Here is a tiny trained network, its code and every weight. The questions are about switching its units off for an input and a class, where a switched-off unit gives its printed mean instead of its output.

import numpy as np


def w(rows, s, z=0):
    codes = np.array(rows[::2]) - 128.0
    scale = np.full(codes.shape[1], s)
    scale[-1] = z or s
    return codes * scale


def norm(h):
    return h / np.sqrt((h * h).mean(-1, keepdims=True) + 1e-5)


def f(y):
    return y / 2 * (1 + np.tanh(0.7978845608 * (y + 0.044715 * y**3)))


def log_softmax(a):
    a = a - a.max(-1, keepdims=True)
    return a - np.log(np.exp(a).sum(-1, keepdims=True))


def net(x, mask):
    res = np.array(x, float).reshape(1, 7) / 4 @ E
    u = 0
    for l in range(3):
        y = f(norm(res) @ A[l][:, :-1].T + A[l][:, -1])
        res = res + np.where(mask[u : u + 6], y, B[l][:, -1]) @ B[l][:, :-1]
        u += 6
    return log_softmax(norm(res)[-1] @ U[:, :-1].T + U[:, -1])


A, B = {}, {}
E = w([
[127,128,125,127],'x0',
[223,22,152,9],'x1',
[129,132,127,128],'x2',
[121,41,164,209],'x3',
[123,127,126,129],'x4',
[9,68,63,78],'x5',
[192,102,4,170],'x6',
],0.0034)
A[0] = w([
[88,117,132,159,1],'0.n1',
[95,132,69,157,207],'0.n2',
[178,199,143,77,176],'0.n3',
[112,136,244,105,126],'0.n4',
[141,253,68,19,72],'0.n5',
[136,33,180,241,46],'0.n6',
],0.0071,0.0031)
B[0] = w([
[154,102,98,122,81],'0.n1',
[148,183,149,112,250],'0.n2',
[111,78,205,145,239],'0.n3',
[82,160,139,127,227],'0.n4',
[82,1,107,248,249],'0.n5',
[74,62,126,172,220],'0.n6',
],0.0094,0.002)
A[1] = w([
[169,97,179,58,251],'1.n1',
[204,120,111,209,31],'1.n2',
[177,92,12,190,30],'1.n3',
[21,109,17,42,143],'1.n4',
[236,138,2,137,175],'1.n5',
[154,78,168,107,168],'1.n6',
],0.0071,0.0012)
B[1] = w([
[106,148,65,125,217],'1.n1',
[106,109,199,99,204],'1.n2',
[57,146,186,115,252],'1.n3',
[219,119,254,177,250],'1.n4',
[55,189,173,108,240],'1.n5',
[129,169,76,152,211],'1.n6',
],0.0083,0.0022)
A[2] = w([
[67,138,122,103,102],'2.n1',
[81,108,133,136,53],'2.n2',
[230,147,176,167,104],'2.n3',
[93,195,152,254,182],'2.n4',
[133,41,146,51,254],'2.n5',
[110,149,153,146,128],'2.n6',
],0.0075,0.0037)
B[2] = w([
[147,179,182,118,135],'2.n1',
[109,172,209,152,131],'2.n2',
[232,2,225,41,143],'2.n3',
[222,84,2,20,255],'2.n4',
[122,223,10,151,197],'2.n5',
[124,107,140,60,155],'2.n6',
],0.0042,0.0069)
U = w([
[85,72,100,211,87],'0',
[124,127,118,105,253],'1',
[208,111,189,102,75],'2',
[122,130,111,115,210],'3',
[65,194,166,105,57],'4',
[169,169,11,107,52],'5',
],0.012,0.0061)

Each question gives the input, the list of numbers given to net, and the class t.
The units are the neurons (one row each of A and B). Each row of codes is followed by its name. A weight is (code - 128) times the scale printed after its matrix; where a second scale follows, it is the last column's (A, B and U).
mask holds one flag per neuron, layer by layer. A switched-off neuron (its flag False) gives its mean, the last column of its row in B, instead of its output. The means were averaged over made-up inputs and are rounded, as every weight is.
A unit's drop is (log p(t) with every unit on - log p(t) with that unit switched off) / (log p(t) with every unit on - log p(t) with every unit switched off).
The circuit of an input: a set's keep is (log p(t) with only the set's units on - log p(t) with every unit switched off) / (log p(t) with every unit on - log p(t) with every unit switched off). Starting from the 12 units with the biggest drops (on a tie, the unit counted first), units are removed one at a time, each time the one whose removal leaves the highest keep (on an exact tie, the one counted first), for as long as the keep stays at least 0.8.
units of the circuit, in order: the units of the circuit, biggest drop first
k most important neurons: the k neurons with the biggest drops, biggest first
k most important neurons of layer l: the k neurons of layer l with the biggest drops, biggest first
input [-2,4,-2,-3,4,6,0], class 2: units of the circuit, in order	[1.n4]
input [-8,3,-3,5,5,6,4], class 2: 3 most important neurons	[1.n4, 0.n5, 0.n3]
input [0,4,-6,2,4,-7,-8], class 4: 2 most important neurons	[0.n4, 1.n4]
input [6,-2,-4,7,-6,-6,-6], class 0: units of the circuit, in order	[0.n6, 1.n4]
input [2,3,-4,3,1,0,-5], class 4: 3 most important neurons	[0.n5, 0.n4, 2.n4]
input [0,3,-3,8,8,-6,-2], class 0: 2 most important neurons	[0.n6, 1.n4]
input [6,7,5,4,-1,-6,-1], class 5: units of the circuit, in order	[1.n4, 1.n1, 2.n5]
input [5,-7,2,-4,0,-2,-2], class 5: 2 most important neurons	[2.n4, 1.n4]
input [-3,4,-1,-2,3,-4,5], class 4: 4 most important neurons	[1.n5, 1.n4, 2.n4, 1.n2]
input [4,7,4,-2,-2,-5,8], class 4: 3 most important neurons of layer 1	[1.n5, 1.n4, 1.n3]
input [-7,2,5,3,-8,8,-6], class 2: units of the circuit, in order	[1.n4, 0.n3, 0.n5]
input [-4,8,2,5,-5,3,0], class 5: 2 most important neurons	[0.n5, 2.n5]
input [-5,8,-1,-4,-5,-5,5], class 5: units of the circuit, in order	[1.n4, 2.n5]
input [6,-8,-5,3,7,-2,1], class 5: 2 most important neurons	[2.n4, 1.n4]
input [-7,-7,0,6,-1,-4,3], class 5: 3 most important neurons of layer 0	[0.n5, 0.n3, 0.n2]
input [8,8,-8,-8,-8,6,-3], class 0: 3 most important neurons of layer 0	[0.n5, 0.n2, 0.n3]
input [3,-5,-8,-8,-2,1,-8], class 0: most important neuron of layer 0	[0.n5]
input [8,-4,5,-4,-2,-6,-3], class 2: 4 most important neurons	[0.n6, 0.n3, 2.n5, 1.n1]
input [-8,7,6,0,6,5,-6], class 5: 2 most important neurons	[2.n5, 1.n1]
input [7,3,2,3,1,4,6], class 4: most important neuron of layer 0	[0.n4]
input [-3,6,6,-3,0,-5,8], class 4: 2 most important neurons	[1.n5, 2.n4]
